Here are made-up objects, facts about them, and rows of numbers that follow some of those facts. Name the object behind each unnamed row.

There are 3 kinds of fact about the objects: ratru, klemuk, bemakor.
ratru: uses; klemuk: sits directly inside; bemakor: belongs to class
J_100 ratru J_161
J_109 ratru J_831,J_864,J_513
J_131 ratru J_952,J_353,J_686
J_143 ratru J_418,J_314
J_16 ratru J_772
J_175 ratru J_761,J_247,J_760,J_668,J_182
J_187 ratru J_274,J_741
J_189 ratru J_831,J_36,J_849,J_497,J_98
J_190 ratru J_265,J_628,J_497,J_644,J_759,J_741,J_222
J_224 ratru J_127,J_148
J_23 ratru J_952,J_127
J_284 ratru J_628,J_973,J_659
J_29 ratru J_148
J_296 ratru J_831,J_631,J_528
J_3 ratru J_54
J_352 ratru J_849,J_295,J_839,J_134
J_355 ratru J_265,J_54,J_376
J_360 ratru J_528,J_772
J_361 ratru J_497,J_242,J_172
J_379 ratru J_61,J_670
J_387 ratru J_36,J_127,J_727,J_745,J_313,J_990
J_41 ratru J_304,J_785,J_313,J_741
J_414 ratru J_313,J_243
J_430 ratru J_761
J_431 ratru J_274,J_138,J_134
J_434 ratru J_341,J_105,J_148
J_438 ratru J_668,J_54,J_633
J_443 ratru J_790,J_690,J_405,J_243,J_633
J_444 ratru J_973,J_157,J_20,J_772,J_148
J_459 ratru J_849,J_964,J_381,J_639
J_48 ratru J_307,J_885,J_105
J_493 ratru J_777,J_659
J_523 ratru J_674,J_47
J_542 ratru J_668
J_562 ratru J_341,J_59
J_571 ratru J_964,J_539,J_148,J_386
J_573 ratru J_353,J_633
J_58 ratru J_604,J_20,J_772
J_589 ratru J_36,J_670,J_639
J_598 ratru J_295
J_607 ratru J_849,J_759,J_59,J_445
J_610 ratru J_631,J_179
J_635 ratru J_263
J_638 ratru J_307,J_114,J_686,J_759
J_671 ratru J_263,J_367
J_673 ratru J_497,J_828,J_772
J_694 ratru J_150
J_705 ratru J_964
J_725 ratru J_690,J_55
J_731 ratru J_686,J_105,J_425
J_737 ratru J_367,J_696
J_752 ratru J_351,J_59
J_756 ratru J_247,J_287
J_758 ratru J_265
J_8 ratru J_864
J_803 ratru J_307,J_182,J_134
J_808 ratru J_926,J_425,J_559
J_812 ratru J_127,J_222
J_821 ratru J_127
J_825 ratru J_868
J_827 ratru J_36,J_287,J_703
J_836 ratru J_114,J_84,J_798,J_287,J_98,J_703,J_55
J_850 ratru J_513
J_863 ratru J_552,J_929
J_865 ratru J_952,J_915,J_340,J_884
J_871 ratru J_952,J_376,J_901
J_892 ratru J_674,J_659,J_513,J_839
J_920 ratru J_831,J_686,J_341
J_923 ratru J_684,J_47,J_138,J_741
J_934 ratru J_367,J_138,J_295,J_990
J_938 ratru J_61,J_690,J_760,J_898,J_901
J_944 ratru J_342,J_367,J_759,J_772,J_381,J_652
J_970 ratru J_425
J_975 ratru J_714,J_386
J_978 ratru J_304,J_150,J_10,J_425
J_983 ratru J_127,J_738
J_984 ratru J_604,J_36,J_124,J_741
J_986 ratru J_727,J_885
J_999 ratru J_760
klemuk J_342 <- J_10,J_738
klemuk J_431 <- J_100,J_351,J_589,J_705,J_727,J_774
klemuk J_134 <- J_105,J_284,J_295,J_579,J_674
klemuk J_897 <- J_109,J_29,J_379,J_686,J_839,J_901
klemuk J_759 <- J_114,J_124,J_172,J_265,J_331,J_543,J_628,J_826
klemuk J_808 <- J_127,J_143,J_491,J_573,J_651,J_690,J_785,J_881
klemuk J_434 <- J_131,J_296,J_3,J_314,J_386,J_668,J_871,J_923
klemuk J_175 <- J_138,J_263,J_641,J_999
klemuk J_635 <- J_150,J_187,J_20,J_226,J_387,J_823,J_885
klemuk J_938 <- J_157,J_610,J_741,J_850
klemuk J_360 <- J_16,J_539,J_659
klemuk J_798 <- J_179,J_383,J_607,J_825
klemuk J_806 <- J_182,J_243,J_247,J_36,J_638,J_803,J_840,J_884,J_970,J_975
klemuk J_161 <- J_189
klemuk J_430 <- J_190,J_98
klemuk J_821 <- J_222,J_490,J_604
klemuk J_332 <- J_224,J_352,J_694,J_84
klemuk J_831 <- J_23,J_353,J_571,J_652
klemuk J_148 <- J_242,J_313,J_381,J_414,J_644,J_756,J_849
klemuk J_670 <- J_252,J_436,J_868
klemuk J_418 <- J_267,J_47,J_552,J_59,J_703,J_926
klemuk J_425 <- J_287,J_523,J_631,J_671
klemuk J_608 <- J_304
klemuk J_731 <- J_340,J_443,J_598
klemuk J_892 <- J_341,J_836,J_964
klemuk J_559 <- J_355,J_41,J_497,J_54,J_846,J_891,J_920
klemuk J_864 <- J_361,J_376,J_633,J_673,J_812,J_828
klemuk J_307 <- J_367
klemuk J_983 <- J_405,J_459,J_790
klemuk J_758 <- J_438,J_48,J_58,J_728,J_752,J_772,J_827
klemuk J_725 <- J_444,J_562
klemuk J_734 <- J_445,J_761
klemuk J_274 <- J_479,J_639
klemuk J_865 <- J_489,J_61,J_986
klemuk J_929 <- J_493,J_737,J_973
klemuk J_990 <- J_513,J_528,J_55,J_587,J_688,J_760,J_898
klemuk J_696 <- J_538
klemuk J_944 <- J_542,J_777
klemuk J_624 <- J_699
klemuk J_915 <- J_745
klemuk J_714 <- J_8,J_863
klemuk J_684 <- J_952
klemuk J_934 <- J_984
[J_10,J_114,J_127,J_138,J_143,J_172,J_189,J_190,J_222,J_263,J_267,J_29,J_3,J_331,J_341,J_352,J_353,J_361,J_376,J_381,J_405,J_414,J_436,J_445,J_489,J_490,J_491,J_493,J_523,J_54,J_543,J_571,J_573,J_610,J_633,J_644,J_651,J_668,J_671,J_694,J_699,J_703,J_738,J_772,J_774,J_803,J_826,J_827,J_828,J_84,J_840,J_849,J_863,J_871,J_885,J_891,J_952,J_970] bemakor vovur
[J_100,J_131,J_157,J_243,J_252,J_265,J_284,J_287,J_340,J_387,J_41,J_479,J_513,J_542,J_562,J_604,J_728,J_737,J_745,J_752,J_8,J_823,J_825,J_839,J_868,J_920,J_923,J_975,J_98,J_986] bemakor dreker
[J_105,J_179,J_187,J_23,J_296,J_314,J_379,J_444,J_47,J_538,J_539,J_552,J_598,J_628,J_639,J_652,J_727,J_901] bemakor tivak
[J_109,J_150,J_182,J_247,J_304,J_313,J_367,J_383,J_459,J_528,J_58,J_589,J_59,J_61,J_674,J_690,J_705,J_760,J_790,J_846,J_850,J_881,J_984] bemakor lese
[J_124,J_16,J_351,J_355,J_438,J_443,J_497,J_55,J_641,J_686,J_688,J_741,J_812,J_926,J_964] bemakor tuvu
[J_20,J_224,J_226,J_242,J_295,J_36,J_386,J_48,J_579,J_587,J_607,J_631,J_638,J_659,J_673,J_756,J_761,J_777,J_785,J_836,J_884,J_898,J_973,J_999] bemakor broflu

Known rows:
J_295: [ -3  14   0 -11   7   0 -10  -7  20  -7   8 -24 -22 -17  -7  16   5  -4
 -11   3  11   7   7   9  -8   0   9  13  -3  -3  24  -3   0   1]
J_59: [ -1  11   1  -9  11  -4  -4  -4  16  -7  10 -22 -25 -17  -3  15   9  -5
  -7   5  14  12  10   9 -10   0  11  10  -3  -7  21  -5   1   3]
J_436: [ -3  14   6 -11  10  -3  -7  -8  15  -7   7 -25 -21 -20  -7  19   7  -6
 -13   5  13   6   6  11  -9  -2  10  18   0  -3  27  -9   0   1]
J_863: [ 11  13  -3  -1   1   6 -10  -6  10  -6   4 -25 -16 -15  -5  14   2   1
 -12  -2  12  -4   6   2 -10  -9   0   2 -19   2  18   2  10   2]
J_443: [  9  18  -3   4   0   4 -12  -3  15  -3   3 -23 -19 -14  -3  12   4   2
  -2  -1   6  -4   5  -7  -8  -8  -2   0 -19   1  15   3  11   3]
J_48: [  9  14 -10   2  -5   7 -15  -6  16  -6   6 -22 -16 -12  -3  10   2   5
  -4  -3  11  -3   7  -1 -10  -6  -1  -1 -17   1  14   6  11  -1]
J_840: [  2  11  17  10  16   5  -9  -9  11  -6   8 -24 -23 -21  -9  20   7  -8
 -13   5  19  15   8  13 -12  -3  13  20  -2   0  37  -5   2   1]
J_690: [  1  11  -3 -14   8  -6   1  -5  14  -6  10 -25 -27 -16  -5  13   6  -6
 -15   7  14   8  10   7  -9  -3  14  15 -11  -8  25  -1   0   6]
J_881: [  0  10  -1 -16   9  -6   2  -5  11  -6  10 -25 -26 -17  -4  15   6  -5
 -15   7  14   9  10   8  -8  -1  15  17 -10  -8  27  -3   0   7]
J_491: [  0  12   3 -15   4  -3  -5  -8  12  -6   6 -27 -21 -20  -8  18   5  -3
 -16   7  12   4   6   8  -9  -3  11  22  -6  -5  31  -8   1   4]
J_741: [ -3  15   9  -5  11  -1  -5  -4  22  -5   4 -24 -23 -19  -7  18   7  -5
  -9   2   7   3   7   2  -6  -3   8  15  -9  -2  21  -2  -1   2]
J_542: [ 16  11  -7   2   3  10 -14  -3  16  -6   3 -24 -20 -16  -5  11  -1   1
 -11  -2   9  -3   7  -3  -8 -11  -2  -5 -26   3  12   7  10   2]
J_405: [ -3  14   5 -11   9  -2  -7  -8  17  -7   6 -24 -21 -20  -7  19   7  -5
 -14   5  12   6   6  11  -9  -3  10  17   0  -3  28  -9   0   1]
J_513: [ -3  14   3 -10   9  -2  -5  -6  25  -7   8 -23 -23 -19  -7  14   6  -5
 -13   3  11   4   8   6  -8  -1  11  14  -6  -1  22   0  -1   0]
J_808: [  4  17  -9   5  -9  15 -16  -3 -15  -2  -6 -29 -24 -11  -8   3 -10  11
  10   4  -5 -17   0 -16  -6 -24  12 -14 -16  -6  32 -22  15  -2]
J_696: [-18  25   8  -3   9   6  -6  -7  -9  -7  -4 -28 -26 -16 -10  12  -3  -2
   5   7   0  -3   4   2  -4 -15  22   0  12  -5  35 -31   1  -4]
J_806: [ -8  17  29  36  25  19 -12  -9 -16  -3  -2 -26 -30 -22 -14  15  -4  -7
  10   5   8  13   6   6  -9 -17  26   0   3   0  51 -24   4  -4]

Name these rows:
No name comes twice in this set of rows, the named rows included.
[ -6  14 -11 -20  36 -35 -14 -21 -14  -1   1 -26 -16 -43   6  19  15   7
 -21  12  32 -10   6  32  -3 -16  17  21  16  -4  40 -19   0  16] | J_127
[ -5  25  -5   7   5   7 -15  -7 -15  -3  -7 -26 -22 -16  -5   5  -7   7
   9   3   1 -14   3  -4  -6 -22  12 -18   0  -1  29 -26  12  -4] | J_865
[-21  26   9  -8  16   0   1 -11 -32  -7  -5 -30 -18 -24  -4  21  -2   3
  14   8   6  -8   5  12  -3  -7  23   2  15  -5  37 -36   3   5] | J_148
[ 13  12  -8  -7  -4   4 -10  -6   5  -4   5 -26 -16 -16  -5  11   0   4
 -10   1  11  -5   4  -1 -11  -6   1   7 -23  -1  22   0  12   3] | J_143
[-15  17   8   7   9  13  -9  -7  10  -8  -6 -25 -26 -14 -11   8  -1   3
   7   1   0  -5   6   0  -7 -24  20  -3  11  -4  31 -25  -1 -10] | J_425
[ 14  12 -11  -4  -5   4 -13  -6  11  -3   5 -26 -18 -15  -4   9   0   4
 -12   0  10  -6   4  -4 -11 -10   0   4 -23  -1  22   1  13   2] | J_573
[-14  30 -16   0  31 -24 -16 -20 -40   1 -12 -27 -16 -37   7   6   2  16
   3   7  19 -28   4  18   0 -33  20 -16  14   3  36 -31  10   7] | J_821

Now the same objects, written a new way:
Some rows with their names:
J_604: [ 13   7  10   0   7  -8   9 -20  -4  -2  -2 -19   1 -23   3 -11   4   5
   1   4  -6   7  11   3  13   5   2   3   9   0   5   1  -2  -3  -3  -4
   4  -3  -8]
J_821: [-41 -29 -30  -6 -14   9  -8 -15 -17  -7 -45  16  -5  14 -15 -22  21 -13
 -24  -9  54  -3  12  -9  -1 -41 -31  -1  13  29 -11  15 -21  -3   7 -15
  16  11  11]
J_760: [  9  -3   0  -6  -6   5   2 -15   0  -3  -3  12   9  -2  -4   2   6  -2
 -22   9   6  10  -7   5   6  22  -4   3 -33 -12  -1 -11  14  -1   4   2
  -6 -12   7]
J_999: [ -5  -8   0  -3  -3  11  -8  29   8  12  -1   1  -2  26  18  11  -4  -1
   9  -6  -2  -4 -24  -2 -24  -2   0  -2   8 -14  -2  -1 -18   0  -8  12
   8  -1  10]
J_703: [ -6   1   4   0   4 -14   3  -5   7  -1  -1 -16  -3  -6   8  -1  -4   1
   1   1 -11   6  -1   6   9  -1   6   0  12   8   5  -8  -8   3  -9   2
   0  -3  -2]
J_161: [ -9   1   7   4   6  -1 -18   2  -6  -8  -4   1   6   0 -39   2   5  -5
   6   3   8  -4  28 -13  18   0  -5  -6 -16  23   0  -4  15   4   2  -6
 -11   8  -1]
J_986: [ 10   3  -5   7  -8   0  13 -10  -7   0   6   2  -4 -14  11  -3   2   3
   2  -2   5   1  -7  -1  -6  -8  -1  -6  15 -19  -1   4 -10  -6  13   2
  11   5 -19]
J_973: [  1  -3  11  -7   9  -1  -5  16  13   7  -7  -7   5   9   7   0 -10   0
  12  -4 -14  -2 -14   2  -3   4   1   8   0  15   1  -4  -7   2 -23   3
  -1  -5  34]
J_342: [ -5   1   9   4   8  -1 -18   2  -5  -8  -6  -2   6   0 -37   0   7  -4
   6   4   7  -4  33 -13  18   2  -5  -4 -14  26   0  -1  16   5   1  -8
  -9   7   1]
J_690: [-12  -6   4  -5   4  22  18 -22  -9 -13  13  -5   9  38   0  -9 -24   9
 -53   7   2   3  19   2  10  11  -5   9 -34 -20  -4   0  15 -11   5   0
 -21 -19  10]
J_790: [  9  -2   1  -7  -2   6   3 -14  -2  -4  -4  10   9  -4  -8  -2   3  -1
 -21   6   3   9  -2   7   8  19  -3   7 -35  -6  -2  -7  18  -1   3  -2
 -11 -11   9]
J_728: [ 11   6   6   2   1 -15  10 -25  -1  -5   1 -12   3 -27  -2  -8   0   1
  -1   2  -4   9  -1   3  16   3   2  -2   3   0   5  -7  -4  -3  -2  -1
   4  -1  -5]
J_331: [ 16   8  -5  -8  11 -12   5   8  16  -6 -14 -21   6   4  -6  12  -5  -1
  14  -9 -18   7   6  15  13 -11   5  -1  -1   5  -8   6 -12   1 -10  -4
 -14  -7 -33]
J_639: [ -1   2   0  -7  -2  -8   1 -17   1  -4   5   1   1  -7   3  -2   3   2
 -17   5  -2   5   4   8   9   8   3   2 -13 -10   6  -2  13   0  -7  -3
  -6  -7  -4]
J_55: [  5  -4   6  -8   0  -2  -4  -3   7   1  -3   0   7   1  -1   1  -2  -2
  -7   2  -2   7 -13   4   2  13   0   3 -17  -1   2 -11   1   0 -12   3
  -4  -7  21]
J_242: [ -2  -4  11  -7   5  -4  -8  13  14   6  -9  -9   5   7   6   4  -8  -3
   7  -2  -9   4 -17   2   0   6   1   5  -4  12   3 -12 -11   3 -25   6
   0  -5  33]
J_897: [ -6   0   7   3   4  -3 -19   1  -5  -9  -5   1   5  -1 -37   2   5  -5
   4   3   9  -3  27 -13  18   1  -6  -6 -15  23   1  -5  14   4   1  -6
  -9   7   1]

Name these rows:
No name comes twice in this set of rows, the named rows included.
[  5   6   6   1   2  -9   7 -21  -5  -4   1 -18   0 -18  -4  -8   2   2
  -5   2  -4  10   1   4  15   2   3  -4   1  -6   3  -5  -5  -4   0   0
   1   0 -15] | J_287
[ -4   1   7   6   2  -7 -16   0  -3 -10  -1   7   7  -7 -38   5   3  -6
  10   3   8  -4  22 -14  16   2  -5  -7 -18  24   2  -8  14   4   2  -6
  -8   7   5] | J_559
[  0   6  -1  13  -4  -5  -6   8  -3 -11  20  31   6 -11 -47  11 -15  -8
  22  -4   1 -13   3 -15  11  -7  -1 -10 -31  20  -4 -10  22   1   9  -5
 -16  14   3] | J_425
[ 21   8 -10 -14   5  -5   2  -3  12 -10 -12  -8   9   6  -8  12   5   1
  -7  -5  -9   7  13  18  14   0   2   0 -22 -14  -6  10   7  -1  -6  -9
 -19 -12 -36] | J_628
[ 10  -3  15  -6   9  -2  -5  15  16   9 -11  -6   6   2  14   1  -6   1
  17  -2 -13  -3  -9   0  -6   9   0  13   7  16   5  -3  -8   4 -26   1
   6  -6  42] | J_20
[ 13  -4 -10  -1 -12  19   4   1  -4   3   5  26   3   9   8   8   7   3
 -15   4  10   0 -13   1 -16  13  -4   1 -20 -30  -6   2  10  -3  19   4
   1  -6  -8] | J_850
[  5   0  -3   4  -2  -2   4   8   4   7   1  -4  -6   5  29   6   4   7
   6   1  -4  -3   1  -1 -12  -5   3   1  33  -9   3   6 -15   2   3   5
  15   0 -10] | J_361
[  1   0  -4   5  -4   4   1  13   3   8   5  -5  -9  12  28   8   6   7
   4   0  -2  -4  -2  -2 -18  -5   5  -4  32 -18   1   7 -17   2   8   8
  15   1 -22] | J_189
[ 25  12  -4  -6  10  -5   7  -6   5  -8 -15 -28   7  -4 -13   7   5   0
   3  -7 -10  12  12  13  18  -5   3  -7  -6 -11 -10   6 -12  -4   3  -4
 -12  -5 -53] | J_265
[-17  -4  -6  -2  -1 -15   6 -11   3  -2  -6 -10  -5  -4   4  -6  -7  -3
  -5  -4  -2   7 -10   8   9 -13   1   0   9  13   1  -6 -12   1  -8   0
   0  -2   2] | J_952

The same objects again, as new rows of numbers:
Some rows with their names:
J_881: [  1   0  30  -5   2   8  22  -8   7  -5   1 -29]
J_610: [  3 -14   4  -7  -2  -8 -12   2   0   5   3   4]
J_926: [ 1 -6 -5 16  0 15 12  3 14  8 -4 -6]
J_538: [-2  7  3 14  0  1  4  0  5 -6  0  7]
J_688: [  0  -6  -3  16   1  11  10   3  12   8  -4 -10]
J_224: [ 12 -63  31 -43   4 -31 -39  -6 -31 -17  41   1]
J_127: [  7 -45  50 -35  13 -29 -19 -20 -34 -52  25 -38]
J_806: [ -7  55 -17   3   1  16  14  -2  -6  -3 -14 -14]
J_934: [-10  21 -27 -14   5 -14   1 -11  -9  17   2  -6]
J_825: [ -1 -23  -3   0  -3 -11  -3   2   1  -1   3   6]
J_267: [  4   0  11   6   1   6  -3   3   2 -14  -5  -1]
J_539: [ 0  3  5 13  0  3  3  0  8 -5  3 10]
J_964: [  2 -10  -4  13   1  13   9   3  16  14   0  -6]
J_644: [  3   1  12   6   1   5  -2   3   3 -14  -6  -3]
J_929: [ -4  30 -17   2   8  15  20 -10   2  -1  -1  -3]
J_846: [ 2 16  6  6 -1 12  5  0  0  2 -6 -5]
J_543: [ -3   9  14   5  -1  -6 -18   8  -5   2 -19  14]

Rows to name:
No name comes twice in this set of rows, the named rows included.
[  1 -38   4 -22   4 -46 -32 -15 -38 -18  28   9] | J_23
[ 3 -4 -1 -9 -4 -4 -8 -2 -1 24  8  6] | J_705
[ -7  14 -31 -11   4  -5   9 -11  -3  22   7   7] | J_892
[ -4  29 -21   1   7  12  20 -10   2   5   1   3] | J_864
[ -2 -34   3 -14   1 -36 -21  -5 -29 -22  11  -2] | J_387
[ -1 -11   4 -10  -2 -16 -23   2  -3   8   0  -6] | J_671
[  1   5   7   5   0   1  -2   3  -2 -12  -9  -5] | J_138
[  3  -1  14   4   1   6  -4   4   6 -10  -5  -6] | J_381
[  5 -34   1 -10  -8  -7   4   8  -2   9  12  27] | J_48
[ -2  -3   4  11   2   8  -2   3  15  10  -5 -22] | J_497
[  1 -37  21 -17  -1 -16   7  -8   3   1   9 -12] | J_573
[  0 -12  -5  -7  -5 -18 -12   2  -6   9  -1   6] | J_352
[  6 -44 -14  -1  -7  -8   8   2  10  21  17  39] | J_920
[  1 -16   2  -7  -2 -16 -15   2  -8   0   2   2] | J_414
[ -1 -13   3 -12  -3 -22 -24   2  -8   5  -1  -8] | J_190

